(in the rows, 128 means zero)
Facts:
Φ klubor <- z574, z759, z752, z290, z758, z356, z730, z33, z507, z119, z773, z158, z329, z398, z359, z662, z350, z537, z2, z122, z970, z779, z745
Φ zesko <- z28, z407, z722, z568, z146, z14, z576, z162, z927, z343, z762, z605, z460, z802, z120, z987, z732, z736, z325, z424, z392, z844, z827, z32, z104, z68, z656
Φ kadrek <- z830, z335, z659, z875, z408, z189, z206, z348, z244, z478, z799, z565, z567, z381, z245, z456, z319, z639, z236, z649, z372, z63, z532, z388, z998, z307, z414, z391, z798, z629, z71, z585, z258, z133, z995, z647, z235
Φ lorustu <- z911, z97, z11, z190, z341, z904, z160, z856, z690, z286, z101, z483, z365, z466, z950, z737, z4, z116, z899, z808, z293, z225, z829, z778, z626, z944, z522, z470
Φ vipum <- z204, z890, z229, z265, z967, z83, z135, z571, z711, z306, z472, z300, z444, z859, z907, z362, z909, z451, z897, z110, z442, z672, z217, z184, z718, z98, z291, z972, z84, z39, z140, z402, z803
Φ fletrebrek <- z379, z406, z687, z513, z249, z853, z312, z66, z701, z811, z92, z559, z228, z179, z127, z305, z425, z280, z640, z467, z473, z234
z830 Δ [z225, z348, z927]
z911 Δ [z362, z998, z701, z286, z647]
z722 Δ [z690, z513, z718, z359, z120]
z659 Δ [z127, z647]
z890 Δ [z909, z63, z571, z348, z204]
z146 Δ [z803, z532, z730, z119]
z576 Δ [z372, z119]
z379 Δ [z998, z759]
z244 Δ [z365, z605, z32, z290]
z758 Δ [z190, z343]
z483 Δ [z690, z98, z335]
z306 Δ [z585, z101]
z33 Δ [z312, z97]
z472 Δ [z249, z732, z206, z829, z408, z39]
z507 Δ [z135, z32, z300]
z853 Δ [z162, z909, z68, z970]
z567 Δ [z236, z473, z101, z245]
z158 Δ [z473, z532, z265, z640, z779]
z329 Δ [z803, z11, z995, z571, z745]
z460 Δ [z470, z265, z425]
z4 Δ [z229, z571]
z811 Δ [z291, z350, z565, z736, z225, z897, z319]
z451 Δ [z904, z92, z356, z799, z773]
z639 Δ [z690, z68, z133, z711, z307]
z116 Δ [z280, z701]
z802 Δ [z585, z407, z571, z779]
z228 Δ [z859, z98, z204]
z110 Δ [z398, z127]
z987 Δ [z160, z381, z84]
z179 Δ [z206, z537]
z184 Δ [z190]
z414 Δ [z522, z456, z325]
z798 Δ [z649, z312, z829]
z808 Δ [z467, z444, z478, z234, z718, z424, z300]
z2 Δ [z736, z120, z907]
z972 Δ [z899, z392, z656, z408]
z293 Δ [z381, z950, z406, z83]
z122 Δ [z388, z662, z904, z11, z350]
z778 Δ [z28, z39]
z827 Δ [z626, z856, z84, z14, z773]
z140 Δ [z286, z14, z779]
z944 Δ [z135]
[z574, z830, z722, z11, z659, z190, z875, z341, z146, z379, z687, z711, z466, z460, z909, z359, z897, z649, z63, z736, z388, z325, z998, z307, z414, z392, z305, z98, z425, z280, z537, z71, z647, z104, z745] Π kasur
[z28, z911, z568, z759, z752, z356, z119, z950, z567, z312, z859, z811, z639, z559, z442, z179, z672, z372, z217, z184, z798, z225, z827, z970, z470] Π fogruk
[z97, z407, z890, z290, z576, z286, z101, z244, z483, z33, z799, z245, z329, z701, z362, z4, z319, z802, z228, z110, z899, z732, z718, z291, z778, z467, z944, z235, z32, z473, z68, z234] Π fefo
[z204, z189, z83, z856, z365, z478, z773, z853, z158, z381, z66, z907, z236, z424, z844, z122, z522] Π nagru
[z335, z904, z265, z967, z14, z408, z135, z348, z927, z406, z762, z398, z532, z391, z585, z972, z640, z293, z133, z140, z626, z803] Π gofadrar
[z229, z160, z206, z690, z571, z758, z730, z507, z513, z249, z565, z444, z451, z116, z662, z808, z84, z995, z779] Π zibrisom
[z162, z306, z472, z343, z300, z605, z737, z456, z92, z120, z987, z127, z350, z629, z2, z258, z829, z39, z402, z656] Π bukitar

Known rows:
z827: [112 131 156 127  85 131  66  94 118 125 127 159 174 110  86  92 106 113
  89 180 138  93 102  86 125 159 124 114 152 109 151 150 169  88 121 130
 167  98 118 173 158]
z640: [127 103 141 100 133 116  89 110 163 160 126 163 157 138  91 135 129 105
  66 153 138 136 128 135 161 128 139 141 102 111  96 121 141 171 119  98
 119 138 135 140 158]
z189: [151  97 123 157 121 127 122 120 148 102 117 108 118 141 159  95 117 141
 177 108  83 100 137 104 169 141 178  80 150  93 160  85 143 154 160 125
  97 113 158 121 131]
z158: [123 101  75 152 105 148 105 112 167 119 123 163 142  88 172  60 154 191
 115 165  81 121 117  93 168 116 152  62 202  78 190  89 154 139 185 127
 116 159 103 105 157]
z424: [150 102 134 179 163 113 186 136 114  67 119  98 106 140 160 132 117 144
 175  94  83 124 163 123 180 144 187 104 119 104 166  78 132 128 160 123
 109 117 142 172  88]
z146: [142 130 123 118  91 159 108 143 162 108 154 141 121  76 135  91 122 156
 115 134 115  90  89  87 117 182 159 105 215  95 166 159 135 141 152 163
 151 123 111 177 127]
z897: [127 163  98 129 153 159 169 164 183  94 137 141  95 120 128 162 162 161
 149  76 126 112 122 133 100 127 142 117 159 146 144 117  98 172 122 148
 143 147 121 116 106]
z890: [109 107  91 114 131 144 128  82 154 131 133 192 121  73 126 111 178 151
  96 139 101  99 106 112 104 138  91 149 142 107 146 143 109 136  67 162
 129 112  83 135 131]
z473: [143 148 153  94 142 137 103 124 168 170 126 152 130 122 102 138 123 116
  79 122 148 140 111 148 139 147 132 151 126 100  98 139 121 173 137 115
 133 167 142 139 123]
z730: [ 84 147 107 113 148 129  94 154 155 150 127 159 137 130 114 187 147 124
 113 149 174 160 146 120  84  89 134 144 161 142 121 156 130 142 151 122
 142 142 132 111 169]
z466: [147 144 121 137 110 142 152 171  94 108 148  97 126 118 131 104 113 169
 158 118 143 111 129 131 122 118 138 108 168 141 150 148 147 124 147 161
 171 161 106 131 106]
z414: [144 149 139 151  79 146 111 134 123 104 127 114  90  99 162  79 113 135
 161 128 121  80  91  78 114 171 148  91 178 122 164 136 130  85 157 161
 133 104 132 153 131]
z329: [107 131  67 123 127 167  96  99 151 160 110 172 137  73 143 113 158 154
  81 154 102 147 105  95 115 132  92 145 174 116 140 139 122 100 117 125
 121 127  94 126 147]
z567: [114 124 129 100  74 131  59 101 143 130 117 147 149 107  99 100 122 103
 100 160 128  95  90  76 119 157 133 114 157 128 145 153 149 101 108 134
 140  83 116 145 166]
z773: [131 130 103 166 161 131 118 151 169 122 133 134 133 142 156 117 131 172
 136 116 118 172 147 121 181  76 177  75 160 106 142  52 134 160 212  90
 117 179 146 101 128]
z829: [184  88 121  90 118 121 166 157  70 200 133  83 151 152 174  70 119 121
 138 117 116 162 142 199 150 100  83 143 104 140  70 127 117 144 123 126
  86 161 120  85 135]
z759: [ 93 164 123 145 121 121  86 145 116 130 106 136 156 152  93 152 121 126
 107 139 175 163 139 135 116  98 114 107 126 164 113 108 139  85 150  86
 147 145 146 114 149]
z844: [154  88 126 149 116 118 139 133 135 105 138 100 118 126 169  81 117 142
 162 129  92 114 129 119 181 152 168  85 145  92 148  83 139 153 173 130
 107 128 135 148 123]

Rows:
No name comes twice in this set of rows, the named rows included.
[180 101 142 108 117 128 134 136 108 182 127  87 132 144 166  86 104  97
 126 112 115 147 111 172 160 142 109 154  94 119  81 100 110 133 133 131
  72 124 143 118 141] | z656
[137 139 105 117 112 157 132 144 174  93 129 120  88  68 153 127 150 160
 155 111  91  95 112  66 114 169 154 122 197 113 176 151 117 123 132 166
 123  89 111 150 123] | z830
[107 115 138 125  78 114  85  98  68 117 142 145 191 129  85  70 100 137
  89 200 155  98 123 105 123 125 113 100 151 135 159 167 179  96 118 127
 198 151  82 145 137] | z911
[ 80 161  71 133 168 133 130 156 158 114 116 144 136 125 111 185 157 133
 129 109 125 160 154 135 115 102 117 162 127 164 126 123 113  96  85  95
 128 103 123 120 135] | z970
[150  96 119 144 132 126 142 143 128 126 147 108 158 133 135  87 105 178
 130 138 110 136 160 137 191  95 175  76 168 102 161  95 166 191 188 117
 144 193 105 114 105] | z856
[131 118 126 151 122 119 162  96  48 104 121 117 136 122 118 111 113 150
 138 167 117 127 143 115 135 118  91 139  89 148 138 140 145  65 112 123
 163 135 101 146  91] | z944
[152 100 120 134 134 120 158 108  74 165 136 121 142 115 138  76 114 142
 112 140 106 137 147 148 161 109  90 131 114 108 117 119 152 130 136 119
 120 165 112 119 111] | z737
[148 108 131 143 131 120 151  94 112 155 121 140 122 127 137  89 141 125
 110 123 114 124 119 143 134 109  90 114 101 105 124  89 112 140 131 133
  96 153 133  84 122] | z402
[131  74 100 147 126 145 166 103 158  80 149 145 117  89 171  72 154 169
 146 122  47  92 132 102 152 153 172 100 170  70 179 102 131 141 116 151
 101  98  99 167 127] | z853
[165 120 144 160 131 125 126 131 162 116 117  98 116 145 148 116  98 134
 150 110 123 122 135 108 193 131 194  69 141  98 145  74 149 174 193 109
 118 148 163 110 119] | z381
[137 133  98 132 106 139 106 134  87 157 107 123 144 131 173  78 131 129
 143 151 128 139  98 147 102 114  66 121 132 146  99 114 108  60 121 140
  92 115 131 103 170] | z33
[175 109 129 107 119 118 140 131 117 180 134 111 121 168 168  85 142  96
 141  96 120 138 110 201 124 100  80 124  80 138  84  88  95 154 114 141
  77 148 145  68 150] | z39

Now the same things, written a new way:
Known rows:
z335: [192 141 129 151 117 113 124 134 135 126 135 140 121 102 100 138 149 141
 114 115 126 130  98 125 151 102 130 109 105 144 148 164 140  96 130  97
 125]
z300: [142 148  95 128 145 109 121 128 122 126 123 154 106 115 132 157 119 183
 125  54 114 126  93 110 143  95  76 145 155 143 108 149 127 137 132 135
 152]
z537: [ 78  86 124 113  79 160 133 124 111 112 113 169 119  55 123 148 116 114
 135  78 169 131  73 140 103  98 127 148  87 118 135 135 127 116  92 120
 114]
z4: [114 143 132 109 150 172 135 124 144  99 121  90 142  96 133 136 144  62
 108 173 137 122 140  94 119 170 144  86 131 107 122 118  93 179  98 122
 110]
z890: [136 144 141 103 176 147 133 147 147 103 111  81 141 101 130 133 115  53
 123 179 133 114 137  98 139 162 168  80 152 127 112 124 106 200 108 126
 109]
z950: [132 141 111 142 112 155  91  97 129  99 138 110 127 156 134 130 139 161
 114 122 123 139 138 143 115  94 144 110 126 140 135 123 108 140 103 131
 154]
z235: [115 111 125 130 150 147 133 124 137 108 128 136 126 151 139 138 145 108
 120  97 134 132 111 153 122 144 145 108 142 138 119 117 123 157 100 157
 113]
z970: [166 153 122 146 106 138 119 121 135  92 129 103 138 119 126 140 118 125
 108 154 139 135 170 156 120  76  98 128 122 115 165 128 120 167 111  83
 123]
z307: [136 111 116 107 123 106 137 126 125 147 119 174 116  70 128 171 134 108
 121  79 142 130  94  89 146 118 114 104 136 118 136 147 133 106 123 131
 114]
z365: [150 184  96 160 142 128 104 105 112 111 130 129 126 137 120 133 147 186
 107 124 115 127  79 142 111  55  84 128 149 147 117 148 108 150 106 105
 165]
z110: [ 86 135 125 105 174 155 118 136 139 114 139 106 128 147 152 137 129 110
 128  89 125 117 109 141 121 160 162 105 146 150  96 124 107 184  96 159
 132]
z2: [142 203  97 116 140 162 149 147 128 129 125 101 137  78 120 146 127  93
 123 135 145 109  96 118 120  88 107 136 136 129 128 164 100 136 102  72
 118]
z574: [ 85 135 111 103  88 150 130 125 122 138 126 152 126  61 132 172 118  99
 131  68 154 118  91 113 118 121 135 127 100 120 142 144 106 121  92 118
 119]
z718: [137 103  99 112 146 110 125 132 129  94 130 139 110 141 139 168 109 157
 112  58 117 138 104 126 157 129  70 120 151 136 122 126 138 185 139 157
 133]
z649: [ 95  63 140 112 109 151 126 119 111 122 102 188 117  83 121 141 140 118
 133 101 152 134  61 126 115  92 154 124 118 123 124 133 139  94  96 139
 115]
z827: [125 186 138 125 145 178 103 121 141 123 156  83 140 166 149 111 139 106
 124 166 118 109 147 166 107 100 208  87 151 160 116 147  95 142 100 145
 148]
z66: [162 161 138 157 168 139 107 109 120 126 118 140 130 149 119 111 166 154
 114 173 112 122 115 121 105  62 140 114 175 136 107 152 120 129  89 122
 149]
z659: [ 73 150 131  93 125 149 124 129 134 174 142 154 121  97 150 154 148  96
 137  74 140 106  75 118 119 155 185 103 129 143 116 140 104  90  85 160
 124]

Rows:
No name comes twice in this set of rows, the named rows included.
[155 230 149 147 137 173 125 128 137 114 111  80 154 105 120 124 136  75
 122 228 143 107 141 145  96  72 134 111 147 111 130 160  90 167  82  53
 133] | z122
[142  99 144 123 146 112 132 127 133  84 107 130 128 116 130 137 113 114
 113 150 123 137 140 101 135 159 109  99 147  87 126 120 125 194 120 137
 125] | z291
[104 132 153 117  69 132 131 122 135 133 110 160 123  42 128 155 111  74
 119 109 150 124 136  85 117 162 123 119 104  61 158 143 101 124  98 109
 110] | z745
[184 133 124 148 118 129 114 108 132  83 123 111 133 120 112 138 129 131
  98 191 130 150 166 107 128 104 113 106 127 101 153 132 116 168 120 101
 130] | z225
[148 134 109 122 139 114 114 133 122 125 134 142 116 116 134 161 115 160
 126  68 117 128  79 115 154  85 104 112 146 161 125 145 132 154 131 138
 155] | z444
[188 159 118 112 176 153 121 134 136 117 130  79 152 109 127 132 149  85
 114 224 132 118 145 124 131  98 198  70 164 155 117 140 124 145  99 119
 124] | z811
[177 165 148 154 151 123 111 124 118 100  93 123 128 126 116 127 118 162
 115 188 111 130 124 129 127  56  85 125 172 108 118 154 122 176 127  97
 158] | z907
[140 183  55  95 167 173 125 135 124 145 158  87 136  90 142 160 142 114
 122 110 138 106  61 125 148  67 138 101 127 208  95 153 111 130 106 108
 142] | z808
[140 169 119 146 107 155 113 113 125  97 142 100 136 149 135 142 130 123
 118 133 141 134 141 190 111  74 135 126 118 140 149 123 117 163  96 112
 130] | z752
[129 165 140 161  74 156 111 118 122 124 149 133 120 111 116 133 141 153
 126  57 131 118 109 160 113 131 136 133  78 134 150 150 117 104 106  92
 143] | z398

Now the same things, written a new way:
Known rows:
z752: [129 125 128 130 134 132 168 145 109 126 129 130 130 112 131 128 114 126
 133 135 144 139 122 126 126 122 125 148 118 120 107 123 119 136 119]
z133: [128 133 139 125 130 134 152 137 123 136 121 135 158 117 144 124  82 118
 125 141 142 128 126 124 122 123 125 136 119 131 103 136 106 137 115]
z225: [130 131 129 132 132 123 171 146 119 127 120 155 122 111 126 131 137 121
 126 131 138 138 122 126 130 127 117 130 128 123  66 118 120 135 121]
z629: [115 134 136 119 138 127 142 140 112 130 129 106 148 106 141 124  93 131
 125 141 142 130 124 129 123 128 116 133 130 134 132 117 133 129 116]
z190: [ 90 159 108 125 140 136 164 115 103 127 104 150  80 164 103 116 106 116
 158 116 193 135 154 151 140 138 131 125 171 191  56 171 101 127 139]
z300: [112 129 135 142 128 134 140 147 131 122 132 147 154 106 127 135 129 142
 108 143 134 131 124 120 127 137 114 114 121 137 117 105 129 148 137]
z146: [145 112 112 134 106 128 130 116 152 118 120  93  84 144 138 138 170 122
 154 100  87 124 136 129 131 143 163 115 118 120 203 149 123  98 129]
z356: [130 126 126 130 134 131 169 145 110 126 128 134 132 116 130 129 112 128
 132 136 145 139 123 125 124 121 125 149 119 120 110 124 117 135 120]
z291: [125 127 142 130 138 125  87 111 126 121 147 153 138 144 116 123 127 141
 120 145 132 131 130 129 138 129 116 128 142 124 118 125 139 142 146]
z98: [124 139 135 133 111 137 145 122 155 125 131 153 142 138 120 124 124 135
 141 144 136 126 126 119 130 136 127 116 132 141 101 139 129 145 154]
z567: [130 123 107 121  95 114  99 133 129 140 116 102 107 118 182 137 158 117
 106 101 101 126 130 138 120 123 142 133 117 124 171 127 125 114 100]
z2: [120 123 116 130 112 135 105 150 143 121 114 108 110 114 141 153 171 131
  95 103 115 112 138 138 119 141 139 111  97 138 191 113 126 119 114]
z388: [130 143 133 114 129 134 144 116 135 139 129 114 143 136 126 116  84 124
 147 139 139 123 125 122 124 123 129 130 135 135 123 139 133 126 134]
z970: [130 128 131 128 131 134 171 146 113 125 129 130 129 116 130 130 116 128
 134 138 143 139 123 127 125 123 124 150 117 122 105 123 119 135 122]
z116: [135 123  87 141 115 118  91 129 132 150 110 139  87 128 134 135 182 123
 111  82  93 128 127 123 129 106 150 134 125 126 142 108 136 114 129]
z711: [124 135 130 137 116 135 143 117 142 130 134 147 145 141 117 119 122 134
 144 141 134 130 124 118 132 130 128 119 137 140 103 137 128 142 154]
z762: [139 111 132 147 147 139 188 140 114 114 127 137 139 117 123 129  99 120
 148 135 130 144 129 121 131 131 137 137 116 112 126 139  94 126 123]
z217: [120 129 124 141 120 127 154 142 117 129 132 156 137 115 142 128 125 131
 122 142 137 149 124 122 131 122 121 140 128 134  83 120 117 150 133]

Rows:
No name comes twice in this set of rows, the named rows included.
[142 107 125 131 133 128  66 119 140 113 131 107  85 149 125 147 172 130
 126 101  91 122 144 139 136 143 150 120 114 111 214 131 131 108 124] | z576
[104 121 107 147 104 130  81 140 139 127 116 129 122 117 150 147 175 137
  81 101 109 122 139 134 125 135 139 100 110 152 182 107 124 136 128] | z472
[155 116 138 104  81 105  75 113 163 103 138  87  69 149 164 137 207 125
 134 122  91 114 136 152 130 151 129 123 123 100 179 156 145  94 111] | z329
[132 140 123 131 101 121 161 138 137 128 135 151 103 130 145 122 136 136
 152 149 129 145 120 121 135 124 122 153 140 129  75 131 137 138 146] | z229
[135 113 132 133 159 113  92  99 110 130 141 143 131 141 102 116 132 130
 121 125 117 133 123 128 138 112 116 126 154 105 118 122 143 121 129] | z286
[142 133 138 121 117 128  48 133 173 119 115 150  96 143 112 156 191 131
  87 102 105  95 143 141 129 150 130  97 106 135 142 117 135 130 134] | z483
[136 152 128 109 118 128 152 139 129 142 125 125 112 125 142 123 101 127
 155 142 138 132 121 122 126 117 126 163 130 128  97 126 141 130 134] | z995
[130 141 122 116  97 132  97 159 155 135 106 126 112 117 162 156 154 122
  94 107 116 109 137 137 116 137 142 126  89 146 155 114 120 136 113] | z639
[130 119 110 146 111 125 111 133 142 133 104 149 117 122 144 140 176 112
  90  92 105 119 135 131 124 128 142 104 111 132 132 132  99 120 113] | z293
[145 123 141 111  61 103  63 118 182  99 138 117  72 150 174 143 228 132
 123 133  85 115 137 149 134 163 124 110 128 116 154 157 145 116 123] | z890
[118 110 108 140  76 104 101 124 140 118 128 105  99 119 184 135 202 132
 108 113  86 135 130 140 127 141 131 109 131 127 172 131 133 112 111] | z306

